Here is a tiny trained network, its code and every weight. The questions are about switching its units off for an input and a target symbol, where a switched-off unit gives its printed mean instead of its output.

import numpy as np


def w(rows, s, z=0):
    codes = np.array(rows[::2]) - 128.0
    scale = np.full(codes.shape[1], s)
    scale[-1] = z or s
    return codes * scale


def norm(h):
    return h / np.sqrt((h * h).mean(-1, keepdims=True) + 1e-5)


def f(y):
    return np.maximum(y, 0)


def softmax(a):
    e = np.exp(a - a.max(-1, keepdims=True))
    return e / e.sum(-1, keepdims=True)


def log_softmax(a):
    a = a - a.max(-1, keepdims=True)
    return a - np.log(np.exp(a).sum(-1, keepdims=True))


def net(x, mask):
    ids = ['ΠΨβγζξτφ'.index(c) for c in x.split()]
    T = len(ids)
    res = E[ids] + P[:T]
    r = norm(res)
    for j in range(2):
        rows = slice(2 * j, 2 * j + 2)
        q, k, v = (r @ M[0][rows].T for M in (Q, K, V))
        z = softmax(np.where(np.tri(T) > 0, q @ k.T / 2**0.5, -1e9)) @ v
        o = O[0][rows]
        res = res + np.where(mask[j], z, o[:, -1]) @ o[:, :-1]
    y = f(norm(res) @ A[0][:, :-1].T + A[0][:, -1])
    res = res + np.where(mask[2:14], y, B[0][:, -1]) @ B[0][:, :-1]
    return log_softmax(norm(res)[-1] @ U[:, :-1].T + U[:, -1])


Q, K, V, O, A, B = {}, {}, {}, {}, {}, {}
E = w([
[180,95,192,163,175,80,90,153],'Π',
[166,53,100,118,150,95,116,100],'Ψ',
[163,253,117,145,84,153,172,75],'β',
[159,67,193,174,159,165,98,102],'γ',
[112,120,162,222,140,92,62,131],'ζ',
[94,123,171,116,116,75,65,107],'ξ',
[156,106,74,198,180,140,108,127],'τ',
[125,127,120,129,173,45,121,175],'φ',
],0.021)
P = w([
[165,194,131,73,5,164,173,218],'0',
[127,117,91,61,188,82,69,147],'1',
[131,114,93,76,187,73,83,141],'2',
[140,110,95,96,190,66,95,141],'3',
[142,110,98,105,184,58,103,133],'4',
[144,112,100,105,181,53,103,129],'5',
[147,113,99,112,186,54,106,129],'6',
],0.013)
Q[0] = w([
[229,139,130,153,215,49,92,48],'h0',
[250,189,107,152,100,119,114,88],'h0',
[159,131,112,124,76,148,121,156],'h1',
[72,92,144,124,130,148,142,175],'h1',
],0.012)
K[0] = w([
[201,254,84,81,11,132,180,87],'h0',
[104,80,67,21,18,70,145,171],'h0',
[81,96,152,137,213,96,122,83],'h1',
[155,93,114,161,169,105,72,104],'h1',
],0.0093)
V[0] = w([
[33,163,185,156,156,81,89,117],'h0',
[96,160,144,203,131,252,145,105],'h0',
[118,201,81,161,180,81,130,100],'h1',
[159,152,140,130,137,118,160,2],'h1',
],0.016)
O[0] = w([
[204,85,167,127,73,42,95,99,3],'h0',
[79,85,153,50,166,148,22,153,33],'h0',
[250,189,102,124,76,110,142,24,53],'h1',
[206,104,79,201,132,50,134,109,27],'h1',
],0.016,0.0073)
A[0] = w([
[162,92,173,120,134,141,53,126,162],'n0',
[163,101,170,162,183,226,156,132,127],'n1',
[194,94,115,120,180,126,90,172,87],'n2',
[143,151,53,139,162,153,123,101,92],'n3',
[105,128,173,219,125,208,76,88,128],'n4',
[81,51,146,74,135,136,112,50,157],'n5',
[209,62,135,166,64,47,159,162,129],'n6',
[96,98,112,136,126,186,203,183,42],'n7',
[76,142,120,40,173,147,131,197,151],'n8',
[183,213,138,151,57,151,235,74,79],'n9',
[156,33,203,206,8,41,242,156,89],'n10',
[51,81,198,16,73,124,23,111,10],'n11',
],0.016,0.013)
B[0] = w([
[102,136,112,165,144,172,153,171,182],'n0',
[117,197,106,102,117,108,96,73,164],'n1',
[81,167,122,113,98,112,145,127,156],'n2',
[84,87,133,119,77,115,118,120,162],'n3',
[167,66,132,77,171,104,127,119,156],'n4',
[160,110,156,122,105,159,146,119,186],'n5',
[135,80,127,167,161,148,173,71,182],'n6',
[135,113,144,150,125,45,80,113,174],'n7',
[178,122,157,144,120,105,156,96,248],'n8',
[172,151,110,80,156,126,129,250,180],'n9',
[66,74,130,94,68,183,155,89,233],'n10',
[166,164,75,190,90,129,78,126,194],'n11',
],0.021,0.016)
U = w([
[181,129,233,96,104,2,121,92,187],'Π',
[140,53,168,133,54,167,218,78,129],'Ψ',
[216,150,147,211,70,132,87,103,177],'β',
[75,208,130,206,160,154,220,131,2],'γ',
[184,181,160,45,177,182,115,45,117],'ζ',
[135,35,157,150,194,127,81,203,202],'ξ',
[54,145,42,85,69,92,50,132,37],'τ',
[155,148,102,43,104,156,175,237,181],'φ',
],0.0098,0.0031)

Each question gives the input, a string of symbols that net reads in full, and the target symbol t.
The units are the heads (2 rows each of Q, K, V and O) and the neurons (one row each of A and B). Each row of codes is followed by its name. A weight is (code - 128) times the scale printed after its matrix; where a second scale follows, it is the last column's (O, A, B and U).
mask holds one flag per unit, heads first, then neurons. A switched-off unit (its flag False) gives its mean, the last column of its rows in O or B, instead of its output. The means were averaged over made-up inputs and are rounded, as every weight is.
A unit's drop is (log p(t) with every unit on - log p(t) with that unit switched off) / (log p(t) with every unit on - log p(t) with every unit switched off).
The circuit of an input: a set's keep is (log p(t) with only the set's units on - log p(t) with every unit switched off) / (log p(t) with every unit on - log p(t) with every unit switched off). Starting from the 12 units with the biggest drops (on a tie, the unit counted first), units are removed one at a time, each time the one whose removal leaves the highest keep (on an exact tie, the one counted first), for as long as the keep stays at least 0.8.
units of the circuit, in order: the units of the circuit, biggest drop first
k most important neurons: the k neurons with the biggest drops, biggest first
heads that matter: for each layer, one digit per head in row order, 1 if its drop is at least 0.15 and else 0, layers parted by /
drop when u is switched off: that unit's drop, to one decimal
input τ τ γ ξ Π, target ζ: heads that matter => 10
input Ψ Ψ ξ, target γ: heads that matter => 10
input γ γ τ ζ Ψ ξ φ, target ξ: heads that matter => 11
input ζ ξ ξ Ψ ξ φ, target β: heads that matter => 10
input ζ ξ ξ τ, target β: units of the circuit, in order => (h0 n11)
input Π ξ ξ τ τ ξ ξ, target Π: heads that matter => 11
input Ψ ξ ξ ζ, target γ: units of the circuit, in order => (h0)
input φ Ψ ξ ξ Ψ ξ, target φ: heads that matter => 10
input β β Ψ Π, target τ: heads that matter => 11
input β β ζ ξ, target τ: 3 most important neurons => (n8 n10 n6)
input ζ ξ ζ, target β: heads that matter => 10
input ζ β γ, target ζ: heads that matter => 11
input φ Ψ φ Ψ φ Π, target φ: units of the circuit, in order => (h0 n9)
input γ τ Π Π ζ Ψ, target ξ: units of the circuit, in order => (h1)
input ζ τ Ψ, target β: units of the circuit, in order => (n11 h0)
input ξ β β Ψ β, target φ: 2 most important neurons => (n9 n8)
input φ β Π, target γ: 4 most important neurons => (n0 n9 n10 n2)
input ξ τ Π β Ψ ζ γ, target ζ: 2 most important neurons => (n1 n4)
input β Ψ τ, target τ: units of the circuit, in order => (h1 h0 n2)
input φ ζ β Ψ Π, target γ: 2 most important neurons => (n0 n9)
input τ Ψ ζ, target ζ: most important neuron => (n8)
input ζ β β τ Ψ Ψ ξ, target β: 2 most important neurons => (n10 n4)
input Π ζ Ψ γ Ψ Ψ, target Π: heads that matter => 01
input β ξ Ψ Ψ β, target τ: heads that matter => 11
input γ φ ζ ζ γ, target ξ: heads that matter => 11
input Ψ β φ, target Π: 2 most important neurons => (n10 n8)
input β τ φ Π ζ ζ, target ξ: 3 most important neurons => (n10 n4 n0)
input φ ζ Π Ψ, target φ: most important neuron => (n9)
input Ψ γ ξ Π ξ φ, target γ: drop when h0 is switched off => 1.9
input β ξ Π ξ, target β: drop when n7 is switched off => 0.0
